[[ 15  21   7 -18  -6 -21   9]
 [  3  34  -1  -2 -10  -6  10]
 [ -8  -9 -15 -28  20  17   8]] yields 7

[[  6  -4  14  15  17  -5]
 [  6  12  -4  17  31  -9]
 [-16  18 -18 -16 -11  -8]] yields 14

[[-23  40  38 -36  24  12]
 [ 24 -32 -19  34  -1   2]
 [-41 -30  35 -34 -15 -31]] yields 38

[[-10 -18  22 -23]
 [-34  17 -25 -29]
 [-18 -10 -10  18]] yields 22

[[ -7 -13  38  14]
 [-29  -5  10  35]
 [  4  -1  -3  -1]] yields 38

[[ 27 -18  -9   6  10   5  30]
 [ -5 -28 -29  32  12 -18   3]
 [ 30  19 -30  15 -22  -6   6]] yields -9

[[ 24  24   9   5   1   7]
 [-22 -22  22  26  31  22]
 [ 13  13  17  10   4  14]] yields 9

[[-24 -25  31  23 -27  26]
 [ 31  30 -23  25  28  36]
 [-24 -25  31  23 -27  26]] yields 31

[[ 17  -1   1  16  21   8   2]
 [-12  15  28 -14  28  33  28]
 [-30  37  32 -34  32  38  32]] yields 1

[[-42 -32 -34  42  31 -37]
 [ 26  40  39 -30  36  35]
 [-43 -31 -33  42  30 -36]] yields -34
---
[-842 -899  447  406 -963  533  548] >> -963

[1 6 8 9 3 9] >> 3

[[-442 -246  394 -292  -48]
 [-587  715  330 -785   27]
 [  27  770 -558 -442 -246]] >> -48

[238 119 902 219 157] >> 157

[4417 8186 5540 3198 6227 5745 5119] >> 6227

[ 64 213 190  59 198 204] >> 198

[[ 64  85  80 214 207]
 [ 67 178 187 225  61]
 [ 66 185 193 224  63]] >> 207

[-627 -463 -497  799  627 -541  685] >> 627
---
array([[16,  7, 21, 14],
       [ 8, -7, 22,  1],
       [35, 10, 25,  2]]) -> -7

array([[  3,  10,  32,  15, -41,  -1, -20],
       [  0,   0,   7,   1,  -8,   2,   2],
       [  0,  16, -16,   7,  11,  -3, -11]]) -> 0

array([[-6, -2, 28, 28, -7, -8],
       [ 5, 34, -9, -7,  7,  8],
       [ 1, 22, 13, 14,  6,  7]]) -> 34

array([[ 15,   6,   2,  -4,   0],
       [ 12, -34,  -1,  -3,  -2],
       [  4, -26,   0,  -1,  -1]]) -> -34

array([[-32,  19,   0, -13,   5,  -3,   7],
       [-35,  18,  -5,   1,   3,  -6,   5],
       [ -3,  11, -14,  -6,  -1,  -9,   4]]) -> 18

array([[ 18,  38, -10,  12],
       [  8,  26, -17, -11],
       [ 12,  33, -12,   4]]) -> 26
---
[-862  813  773 -802] -> 773

[-300 -630 -912 -704  959] -> -300

[841 896 743 164] -> 841

[ 48  36 204 191] -> 191

[702 766 851 195] -> 766

[1057 2497 9828 5095 3649 4849 2813] -> 5095

[[128 506 703 450 518 360 446]
 [998 781 453 450 603 360 191]] -> 781

[[-504  424  141  -39]
 [ 501 -514  194 -105]] -> 424

[1 1 4 3 7 3 1] -> 4
---
[-720  437  295  500  -35] ==> -720
[4574 5971 8072 1187] ==> 4574
[22 68 61 86 92 81 71] ==> 22
[ 36 226 223 175 103 135  98] ==> 36
[ 55 811 853 895 871 864] ==> 55
[216 104  97  61 137 101] ==> 216
---
[[-942 -528 -388   67]
 [-328  187  143  992]
 [-942 -528 -920 -859]] --> -942

[[7 3 1 8 8 5]
 [2 2 1 4 1 3]
 [5 2 5 3 2 3]] --> 7

[[1 2 2 1 1 1 1]
 [1 1 8 1 1 1 1]
 [1 2 1 1 2 2 1]] --> 1

[[4985 5589 6361 6359 6280]
 [7854 3929 4127 2165 6280]
 [7651 7716 8841 8648 5023]] --> 4985

[[809 144 654 395 335 356 529]
 [ 96 779 374 529 690  73 272]
 [ 75 904 254 462 562 332 238]] --> 809

[[-13 -41  10  25 -16 -37  13]
 [ -6  -4 -11   0 -43   0  -2]
 [  7   6  -4 -13 -25  28 -16]] --> -13

[[1 2 3 4]
 [3 4 1 2]
 [3 2 7 4]] --> 1
---
[[ 11  29  -9  17  -1]
 [  0  -3   2   0   1]
 [ 36   7 -19  -7  28]] yields 17

[-38   8  13  12] yields 13

[[-32  10 -24   8]
 [  6 -26  -4 -25]] yields -24

[-26 -18  -7  29 -33] yields 29

[[ -2 -44 -18 -16   2 -27   5]
 [ -7 -44 -15 -22   0 -23   1]] yields -27

[  6  19  31   7 -31] yields 7
---
[727, 835, 556, 632, 983, 58] => 556

[[354, 507, -470, 101],
 [358, 827, 51, 119],
 [4, -250, -496, -669]] => -470

[203, 418, 85, 551, 593, 758] => 85

[62, 21, 78, 29, 11, 25, 46] => 78

[[397, 607, 659, 734, 802, 179, 482],
 [522, 118, 445, 790, 671, 638, 409]] => 659

[-3, 16, 27, -45, -20] => 27

[[25, -10, 1, 37, 47, 17],
 [-18, -7, 31, -27, -20, 3]] => 1

[64, 18, 66, 88, 77] => 66

[31, 29, 24, 34, 75, 36, 56] => 24
---
[14, 12, -38, -5, 5, 7] yields 12
[-24, -43, -1, 33] yields -1
[[-24, -14, 3, -5, -24, 2, -6], [16, -9, 9, -38, 4, 27, 14]] yields 16
[[36, 35, -23, 2], [-5, -2, 25, -25]] yields 35
[[7, 23, -15, 27], [-4, 30, 42, 11]] yields 30
[10, -11, -20, 9, -11, -33] yields 9
---
[[-24  14  -1   9  -6]
 [  5   3  23 -19  19]
 [ 11 -21   2  41  11]] -> 5

[[-28 -34 -29 -13   8]
 [ 22   3 -17 -31 -33]] -> 22

[[ 17 -21  -7   2   9 -28]
 [ 19 -12  -6 -31   4 -25]
 [-23  -3  -4  22 -15  20]] -> 19

[[  9  18  14  41  11  30   4]
 [-29 -43 -15  32  23   9   0]
 [-17 -13 -10  29 -17  14 -16]] -> -29

[[ 22  12   7  -9]
 [ 22 -27  40 -40]] -> 22

[[  4  24   1  32]
 [-19  -7  -5  15]
 [-19 -18 -16  -9]] -> -19

[[ 5 -1 -2  5 -7  9 -2]
 [-7 -9 44  8  9 29  7]
 [-4  0 17 16 18 -1 15]] -> -7

[[-17 -39  39  14]
 [-15 -42 -12 -16]
 [  3   2 -39  13]] -> -15
